Below is a small trained network, with its code and all its weights. Each question gives an input and a target symbol and asks what happens when units are switched off, that is, made to give their printed mean instead of their output.

import numpy as np


def w(rows, s, z=0):
    codes = np.array(rows[::2]) - 128.0
    scale = np.full(codes.shape[1], s)
    scale[-1] = z or s
    return codes * scale


def softmax(a):
    e = np.exp(a - a.max(-1, keepdims=True))
    return e / e.sum(-1, keepdims=True)


def log_softmax(a):
    a = a - a.max(-1, keepdims=True)
    return a - np.log(np.exp(a).sum(-1, keepdims=True))


def net(x, mask):
    ids = ['βδηθλπτφ'.index(c) for c in x.split()]
    T = len(ids)
    res = E[ids] + P[:T]
    u = 0
    for l in range(2):
        r = res
        for j in range(3):
            rows = slice(4 * j, 4 * j + 4)
            q, k, v = (r @ M[l][rows].T for M in (Q, K, V))
            z = softmax(np.where(np.tri(T) > 0, q @ k.T / 4**0.5, -1e9)) @ v
            o = O[l][rows]
            res = res + np.where(mask[u + j], z, o[:, -1]) @ o[:, :-1]
        u += 3
    return log_softmax(res[-1] @ U[:, :-1].T + U[:, -1])


Q, K, V, O = {}, {}, {}, {}
E = w([
[116,156,123,67,118],'β',
[4,18,94,144,128],'δ',
[94,137,178,48,92],'η',
[125,157,79,68,113],'θ',
[152,178,64,70,204],'λ',
[155,107,164,102,206],'π',
[169,74,68,110,92],'τ',
[188,78,191,134,77],'φ',
],0.015)
P = w([
[117,96,144,1,110],'0',
[136,87,139,25,122],'1',
[155,77,133,47,135],'2',
[140,76,117,74,143],'3',
[142,68,112,100,158],'4',
[147,65,104,127,170],'5',
[147,58,90,157,179],'6',
[145,44,79,175,196],'7',
[143,36,67,201,220],'8',
],0.0069)
Q[0] = w([
[141,203,90,174,89],'L0H1',
[128,166,139,106,146],'L0H1',
[122,31,150,116,129],'L0H1',
[118,45,151,127,145],'L0H1',
[129,166,129,142,133],'L0H2',
[126,160,134,90,113],'L0H2',
[114,151,128,109,113],'L0H2',
[131,108,126,47,119],'L0H2',
[121,155,152,225,58],'L0H3',
[63,148,105,134,109],'L0H3',
[136,101,163,80,187],'L0H3',
[72,254,161,238,103],'L0H3',
],0.015)
K[0] = w([
[164,156,147,60,93],'L0H1',
[149,151,146,127,158],'L0H1',
[80,79,85,181,131],'L0H1',
[79,95,114,173,132],'L0H1',
[156,138,135,111,129],'L0H2',
[166,122,126,138,145],'L0H2',
[148,136,125,135,157],'L0H2',
[136,106,115,184,134],'L0H2',
[144,159,147,7,102],'L0H3',
[106,200,139,32,171],'L0H3',
[113,104,87,206,125],'L0H3',
[88,127,136,5,119],'L0H3',
],0.018)
V[0] = w([
[60,99,136,155,96],'L0H1',
[91,105,146,128,98],'L0H1',
[51,124,116,133,71],'L0H1',
[80,141,113,115,79],'L0H1',
[144,75,112,152,171],'L0H2',
[123,13,92,159,168],'L0H2',
[103,77,143,136,140],'L0H2',
[127,189,134,106,96],'L0H2',
[80,162,203,133,219],'L0H3',
[168,175,19,72,60],'L0H3',
[85,174,92,98,253],'L0H3',
[129,141,254,148,152],'L0H3',
],0.009)
O[0] = w([
[120,94,194,126,141,157],'L0H1',
[135,109,166,134,124,167],'L0H1',
[131,127,200,114,167,123],'L0H1',
[137,159,184,111,164,105],'L0H1',
[143,91,114,154,162,182],'L0H2',
[142,39,84,207,161,254],'L0H2',
[117,89,110,148,127,201],'L0H2',
[118,200,147,79,82,61],'L0H2',
[129,94,155,28,167,100],'L0H3',
[104,230,89,165,86,50],'L0H3',
[83,154,104,20,255,112],'L0H3',
[171,68,165,48,89,115],'L0H3',
],0.0081,0.0049)
Q[1] = w([
[207,75,158,123,108],'L1H1',
[63,97,70,112,170],'L1H1',
[230,84,167,126,112],'L1H1',
[198,114,164,108,98],'L1H1',
[151,196,172,131,241],'L1H2',
[4,89,155,137,118],'L1H2',
[100,2,160,219,185],'L1H2',
[83,79,41,106,84],'L1H2',
[101,223,164,77,204],'L1H3',
[62,91,127,35,141],'L1H3',
[101,177,63,177,64],'L1H3',
[254,118,141,209,123],'L1H3',
],0.0076)
K[1] = w([
[139,74,211,82,151],'L1H1',
[20,81,41,135,175],'L1H1',
[140,83,232,87,145],'L1H1',
[218,129,245,50,167],'L1H1',
[159,220,113,50,176],'L1H2',
[2,42,196,133,201],'L1H2',
[145,72,121,183,247],'L1H2',
[75,43,74,157,91],'L1H2',
[112,193,70,57,161],'L1H3',
[206,181,199,63,179],'L1H3',
[130,162,79,199,69],'L1H3',
[61,17,135,188,123],'L1H3',
],0.0073)
V[1] = w([
[97,124,67,185,126],'L1H1',
[156,108,171,91,155],'L1H1',
[140,145,166,83,163],'L1H1',
[2,126,45,151,136],'L1H1',
[46,81,176,161,148],'L1H2',
[80,131,155,110,190],'L1H2',
[83,137,137,112,194],'L1H2',
[112,66,141,183,71],'L1H2',
[62,115,90,59,116],'L1H3',
[26,100,109,111,119],'L1H3',
[184,107,169,111,92],'L1H3',
[82,110,107,108,115],'L1H3',
],0.0077)
O[1] = w([
[255,110,125,108,82,101],'L1H1',
[88,140,125,139,168,223],'L1H1',
[39,173,97,148,153,146],'L1H1',
[238,159,101,48,92,101],'L1H1',
[87,222,124,75,117,254],'L1H2',
[120,161,105,130,46,171],'L1H2',
[136,155,111,133,42,160],'L1H2',
[97,167,147,90,214,231],'L1H2',
[62,101,123,36,73,143],'L1H3',
[58,23,75,90,14,159],'L1H3',
[102,122,157,133,189,175],'L1H3',
[103,114,112,117,114,150],'L1H3',
],0.0062,0.0065)
U = w([
[138,232,126,111,116,189],'β',
[131,2,98,22,155,87],'δ',
[102,223,222,86,112,174],'η',
[134,234,59,96,152,97],'θ',
[224,121,98,146,103,191],'λ',
[118,134,157,202,198,166],'π',
[75,191,68,199,91,104],'τ',
[110,88,156,176,66,4],'φ',
],0.0052,0.0041)

Each question gives the input, a string of symbols that net reads in full, and the target symbol t.
The units are the heads (4 rows each of Q, K, V and O). Each row of codes is followed by its name. A weight is (code - 128) times the scale printed after its matrix; where a second scale follows, it is the last column's (O and U).
mask holds one flag per head, layer by layer. A switched-off head (its flag False) gives its mean, the last column of its rows in O, instead of its output. The means were averaged over made-up inputs and are rounded, as every weight is.
A unit's drop is (log p(t) with every unit on - log p(t) with that unit switched off) / (log p(t) with every unit on - log p(t) with every unit switched off).
The circuit of an input: a set's keep is (log p(t) with only the set's units on - log p(t) with every unit switched off) / (log p(t) with every unit on - log p(t) with every unit switched off). Starting from all 6 units, units are removed one at a time, each time the one whose removal leaves the highest keep (on an exact tie, the one counted first), for as long as the keep stays at least 0.8.
units of the circuit, in order: the units of the circuit, biggest drop first
unit that matters most: the unit with the biggest drop
heads that matter: for each layer, one digit per head in row order, 1 if its drop is at least 0.15 and else 0, layers parted by /
input π η π η τ π λ, target λ: heads that matter : 001 / 100
input φ π θ, target π: units of the circuit, in order : [L0H3; L1H3; L1H2]
input θ π β, target δ: units of the circuit, in order : [L0H3]
input π θ φ φ η π φ π θ, target π: heads that matter : 001 / 011
input π π η η π β η, target δ: heads that matter : 101 / 001
input δ π π β φ τ π φ π, target φ: heads that matter : 111 / 011
input π δ τ φ π η, target η: heads that matter : 101 / 010
input φ π τ η, target λ: heads that matter : 101 / 100
input η π θ η τ π β, target λ: units of the circuit, in order : [L1H1; L0H3; L0H1]
input π δ η η, target η: heads that matter : 100 / 010
input θ τ π β τ η β, target λ: units of the circuit, in order : [L1H1; L0H3]
input π δ π π β π θ, target θ: units of the circuit, in order : [L0H1; L1H2; L0H2]
input η π δ φ δ, target π: heads that matter : 111 / 001
input β π θ π τ η π π λ, target δ: unit that matters most : L0H3
input δ π φ π δ φ τ φ τ, target π: units of the circuit, in order : [L0H1; L0H3; L1H3]
input φ π β φ τ, target π: units of the circuit, in order : [L0H3; L1H2; L1H3]
input π η τ π λ, target λ: units of the circuit, in order : [L1H1; L0H3]
input π τ η τ π, target λ: units of the circuit, in order : [L1H1; L0H3]
input π θ δ η τ φ φ, target φ: heads that matter : 111 / 101
input π π φ η η π π η, target δ: heads that matter : 101 / 000
input β π φ π π τ, target λ: heads that matter : 111 / 100
